Here is a tiny trained network, its code and every weight. The questions are about switching its units off for an input and a class, where a switched-off unit gives its printed mean instead of its output.

import numpy as np


def w(rows, s, z=0):
    codes = np.array(rows[::2]) - 128.0
    scale = np.full(codes.shape[1], s)
    scale[-1] = z or s
    return codes * scale


def norm(h):
    return h / np.sqrt((h * h).mean(-1, keepdims=True) + 1e-5)


def f(y):
    return y / 2 * (1 + np.tanh(0.7978845608 * (y + 0.044715 * y**3)))


def log_softmax(a):
    a = a - a.max(-1, keepdims=True)
    return a - np.log(np.exp(a).sum(-1, keepdims=True))


def net(x, mask):
    res = np.array(x, float).reshape(1, 4) / 4 @ E
    u = 0
    for l in range(4):
        y = f(norm(res) @ A[l][:, :-1].T + A[l][:, -1])
        res = res + np.where(mask[u : u + 13], y, B[l][:, -1]) @ B[l][:, :-1]
        u += 13
    return log_softmax(norm(res)[-1] @ U[:, :-1].T + U[:, -1])


A, B = {}, {}
E = w([
[97,21,27,144,53,66,173,180,124,110,156,87],'x0',
[163,120,93,134,207,102,87,195,186,127,121,99],'x1',
[142,118,74,113,134,161,148,89,144,29,25,130],'x2',
[112,2,205,171,169,143,108,87,148,98,158,120],'x3',
],0.008)
A[0] = w([
[82,33,210,167,154,113,81,80,168,58,149,146,26],'L0N1',
[91,34,195,166,180,149,111,69,138,112,199,119,30],'L0N2',
[197,205,222,71,168,144,105,121,116,129,114,146,60],'L0N3',
[100,131,195,153,116,87,121,160,121,234,176,115,49],'L0N4',
[30,156,186,154,53,132,179,23,21,120,137,197,24],'L0N5',
[80,118,150,109,35,148,138,56,59,129,137,183,29],'L0N6',
[111,32,76,145,80,54,164,179,89,99,161,51,71],'L0N7',
[175,158,231,105,201,224,62,60,157,166,113,144,47],'L0N8',
[98,137,226,125,131,88,118,196,117,235,198,105,33],'L0N9',
[122,218,61,55,83,84,148,201,61,115,136,176,96],'L0N10',
[136,101,87,99,173,172,162,43,128,27,31,105,114],'L0N11',
[206,135,120,146,254,65,58,215,214,137,105,84,2],'L0N12',
[174,108,135,166,184,118,107,252,219,161,78,59,32],'L0N13',
],0.0052,0.005)
B[0] = w([
[177,111,164,151,96,159,138,166,165,172,89,38,195],'L0N1',
[194,111,169,150,105,127,124,153,147,202,93,58,198],'L0N2',
[51,148,78,199,149,59,161,100,131,147,111,121,203],'L0N3',
[148,172,142,117,78,105,122,178,86,1,144,160,175],'L0N4',
[162,114,6,68,173,198,167,67,124,115,224,58,180],'L0N5',
[126,105,52,93,175,170,100,117,114,120,160,88,150],'L0N6',
[22,152,149,160,208,113,147,58,108,161,98,205,242],'L0N7',
[25,126,111,175,162,87,173,99,134,133,103,165,254],'L0N8',
[173,157,116,136,94,90,74,203,74,25,166,188,196],'L0N9',
[142,101,214,177,125,161,123,135,160,169,106,55,199],'L0N10',
[163,132,192,127,97,88,82,206,67,68,207,184,232],'L0N11',
[134,134,57,55,136,209,132,26,130,125,204,97,202],'L0N12',
[126,118,75,98,111,203,164,76,72,134,189,94,178],'L0N13',
],0.0077,0.0053)
A[1] = w([
[133,136,106,107,125,136,134,130,130,136,134,140,61],'L1N1',
[42,99,94,149,152,80,181,137,101,148,102,156,30],'L1N2',
[172,220,107,99,68,114,142,152,137,203,66,109,61],'L1N3',
[135,152,87,86,111,131,115,133,133,145,117,147,101],'L1N4',
[164,136,170,84,96,77,93,154,130,117,189,197,1],'L1N5',
[108,76,65,135,95,58,120,117,133,145,127,131,54],'L1N6',
[175,124,139,84,119,128,122,129,151,1,44,167,58],'L1N7',
[135,117,101,100,129,145,125,107,127,142,154,119,34],'L1N8',
[159,113,124,92,115,130,161,119,152,86,101,162,112],'L1N9',
[142,113,70,84,226,125,70,169,202,126,152,123,32],'L1N10',
[75,81,125,161,121,121,159,153,124,159,101,121,84],'L1N11',
[103,152,172,104,173,154,85,104,131,158,88,184,22],'L1N12',
[145,112,94,63,108,196,146,87,149,155,179,157,61],'L1N13',
],0.0084,0.0043)
B[1] = w([
[128,110,139,175,147,106,122,103,128,113,147,78,107],'L1N1',
[93,205,125,126,135,111,105,122,165,173,81,179,255],'L1N2',
[165,1,231,164,139,207,84,179,191,165,88,50,185],'L1N3',
[115,57,169,155,153,144,124,103,120,106,128,80,129],'L1N4',
[156,123,104,157,130,127,107,161,79,77,174,193,162],'L1N5',
[111,235,122,110,127,141,131,92,166,164,121,158,172],'L1N6',
[147,150,104,209,99,127,85,216,50,102,218,186,216],'L1N7',
[125,128,129,98,145,110,117,87,113,85,127,99,132],'L1N8',
[115,150,146,161,129,149,130,178,114,156,177,113,132],'L1N9',
[149,150,100,27,101,181,199,53,98,101,172,102,171],'L1N10',
[104,132,147,84,89,140,89,127,210,105,122,169,205],'L1N11',
[96,152,62,130,95,98,188,117,182,177,130,175,157],'L1N12',
[126,121,72,95,138,132,154,92,96,67,148,38,190],'L1N13',
],0.0073,0.0042)
A[2] = w([
[71,101,84,66,94,2,136,142,177,147,76,167,40],'L2N1',
[210,31,214,138,112,139,136,133,189,199,72,92,3],'L2N2',
[166,83,202,114,114,121,127,145,174,142,75,63,21],'L2N3',
[188,113,88,93,178,138,160,80,112,122,46,139,61],'L2N4',
[105,195,133,189,239,103,155,44,135,167,58,191,34],'L2N5',
[139,125,136,109,136,128,163,135,113,113,122,123,108],'L2N6',
[16,103,64,97,71,31,146,148,197,126,96,131,73],'L2N7',
[212,136,146,88,81,22,85,156,77,92,137,180,63],'L2N8',
[147,217,63,72,97,100,163,86,70,130,155,201,99],'L2N9',
[183,64,239,99,104,139,102,120,192,131,53,66,37],'L2N10',
[68,111,124,142,137,99,111,145,74,93,94,75,106],'L2N11',
[69,217,171,131,220,104,117,46,142,131,49,177,38],'L2N12',
[161,116,94,28,139,116,183,65,101,111,120,93,32],'L2N13',
],0.006,0.0036)
B[2] = w([
[92,203,148,131,111,117,158,113,161,170,132,180,170],'L2N1',
[224,52,152,144,172,174,92,178,182,139,27,62,182],'L2N2',
[162,73,145,180,150,146,107,121,104,170,85,118,150],'L2N3',
[155,149,116,71,43,77,81,156,123,83,189,102,123],'L2N4',
[96,162,107,100,3,84,127,129,230,162,99,196,255],'L2N5',
[114,123,108,126,103,113,82,114,102,141,117,110,119],'L2N6',
[150,192,140,94,95,116,145,100,217,165,89,195,192],'L2N7',
[115,202,163,207,154,134,125,186,58,66,127,163,167],'L2N8',
[187,8,206,144,130,153,136,142,170,124,90,84,208],'L2N9',
[157,58,175,190,164,180,91,162,127,158,19,91,173],'L2N10',
[106,150,107,138,169,114,137,142,150,142,146,122,129],'L2N11',
[87,151,101,67,24,86,147,126,219,150,63,209,253],'L2N12',
[171,151,103,75,77,136,123,107,93,89,162,99,166],'L2N13',
],0.006,0.0054)
A[3] = w([
[173,104,150,146,136,107,144,173,134,170,45,42,10],'L3N1',
[138,149,146,90,134,124,194,140,74,157,127,132,2],'L3N2',
[165,58,173,143,166,108,109,114,112,173,55,103,35],'L3N3',
[145,180,141,170,200,121,101,87,93,119,79,119,50],'L3N4',
[85,196,96,73,101,138,165,194,84,169,98,62,112],'L3N5',
[93,130,86,125,179,151,81,129,82,57,27,152,55],'L3N6',
[125,98,63,53,149,237,168,30,70,149,217,44,100],'L3N7',
[86,54,60,129,123,52,154,150,127,126,132,99,44],'L3N8',
[115,103,150,108,62,142,227,87,36,146,130,116,42],'L3N9',
[177,210,133,147,255,108,119,48,122,138,103,120,54],'L3N10',
[139,106,117,105,90,141,171,55,62,132,148,87,43],'L3N11',
[193,146,178,124,129,25,66,212,22,139,200,183,23],'L3N12',
[31,87,115,113,122,20,156,153,135,118,107,111,85],'L3N13',
],0.0058,0.0033)
B[3] = w([
[138,79,188,155,116,136,89,150,164,97,88,117,149],'L3N1',
[182,161,130,167,116,137,141,106,161,70,118,100,108],'L3N2',
[138,111,149,97,152,178,117,185,115,153,80,100,147],'L3N3',
[132,118,102,120,147,138,145,129,157,170,158,165,113],'L3N4',
[161,70,165,140,184,55,106,119,138,121,85,100,135],'L3N5',
[132,148,192,96,86,59,142,131,63,146,167,108,120],'L3N6',
[187,161,86,3,188,14,146,19,157,105,96,41,254],'L3N7',
[146,173,183,79,117,139,177,88,135,147,159,143,117],'L3N8',
[166,173,145,69,214,118,99,126,164,130,119,73,131],'L3N9',
[111,132,114,48,83,132,123,86,169,131,156,163,118],'L3N10',
[150,95,85,64,148,110,154,129,147,121,116,96,154],'L3N11',
[106,169,43,180,94,168,195,214,50,16,173,190,192],'L3N12',
[175,211,153,129,165,122,144,92,125,135,93,169,149],'L3N13',
],0.0051,0.0066)
U = w([
[33,192,124,128,92,75,153,68,222,197,77,238,254],'0',
[172,136,40,26,168,113,155,6,89,82,183,1,171],'1',
[133,165,122,216,114,122,121,251,3,29,200,187,64],'2',
[176,35,221,199,160,180,95,159,161,194,13,31,3],'3',
],0.0084,0.00084)

Each question gives the input, the list of numbers given to net, and the class t.
The units are the neurons (one row each of A and B). Each row of codes is followed by its name. A weight is (code - 128) times the scale printed after its matrix; where a second scale follows, it is the last column's (A, B and U).
mask holds one flag per neuron, layer by layer. A switched-off neuron (its flag False) gives its mean, the last column of its row in B, instead of its output. The means were averaged over made-up inputs and are rounded, as every weight is.
A unit's drop is (log p(t) with every unit on - log p(t) with that unit switched off) / (log p(t) with every unit on - log p(t) with every unit switched off).
The circuit of an input: a set's keep is (log p(t) with only the set's units on - log p(t) with every unit switched off) / (log p(t) with every unit on - log p(t) with every unit switched off). Starting from the 12 units with the biggest drops (on a tie, the unit counted first), units are removed one at a time, each time the one whose removal leaves the highest keep (on an exact tie, the one counted first), for as long as the keep stays at least 0.8.
circuit, biggest first: the units of the circuit, biggest drop first
top k neurons: the k neurons with the biggest drops, biggest first
k most important neurons of layer l: the k neurons of layer l with the biggest drops, biggest first
drop of u: that unit's drop, to one decimal
input [7,5,7,3], class 0: top 4 neurons => [L0N7; L0N9; L0N4; L1N2]
input [-6,-7,-6,2], class 1: circuit, biggest first => [L0N5]
input [6,5,-5,-7], class 3: top 4 neurons => [L0N8; L0N10; L1N3; L0N3]
input [4,1,-5,5], class 2: 4 most important neurons of layer 0 => [L0N9; L0N4; L0N8; L0N10]
input [7,-8,7,5], class 1: top 3 neurons => [L0N5; L0N8; L0N3]
input [-6,-4,8,-5], class 2: 2 most important neurons of layer 0 => [L0N11; L0N7]
input [6,0,7,-4], class 2: top 4 neurons => [L1N7; L0N11; L0N8; L0N3]
input [7,-8,8,-4], class 1: 2 most important neurons of layer 2 => [L2N5; L2N12]
input [1,-6,1,7], class 3: top 2 neurons => [L0N1; L0N2]
input [-5,0,7,2], class 2: top 3 neurons => [L0N11; L1N7; L0N7]
input [5,-7,1,7], class 1: 2 most important neurons of layer 0 => [L0N5; L0N6]
input [-4,-5,-2,2], class 1: top 3 neurons => [L0N5; L0N7; L0N6]
input [6,-3,0,7], class 3: top 3 neurons => [L0N1; L0N2; L0N8]
input [-1,-4,2,5], class 3: circuit, biggest first => [L0N1]
input [-1,-1,8,7], class 2: top 2 neurons => [L0N11; L1N7]
input [3,-5,6,7], class 3: 2 most important neurons of layer 0 => [L0N1; L0N9]
input [6,-5,-8,6], class 2: top 2 neurons => [L0N9; L0N8]
input [4,-4,6,-6], class 2: top 3 neurons => [L1N7; L0N11; L0N2]
input [2,-1,5,-5], class 2: 3 most important neurons of layer 0 => [L0N11; L0N2; L0N1]
input [-7,8,-3,5], class 1: circuit, biggest first => [L0N12]
input [0,-6,0,-8], class 3: top 2 neurons => [L1N3; L0N10]
input [-3,0,4,3], class 2: top 2 neurons => [L0N11; L0N7]
input [1,-2,1,-2], class 1: drop of L0N5 => 1.9
input [3,1,3,4], class 3: drop of L0N1 => 2.5
input [-1,-4,3,-6], class 3: drop of L1N3 => 0.4
input [1,3,1,0], class 1: drop of L0N6 => 0.0
input [-4,-5,-2,-8], class 3: circuit, biggest first => [L1N3]
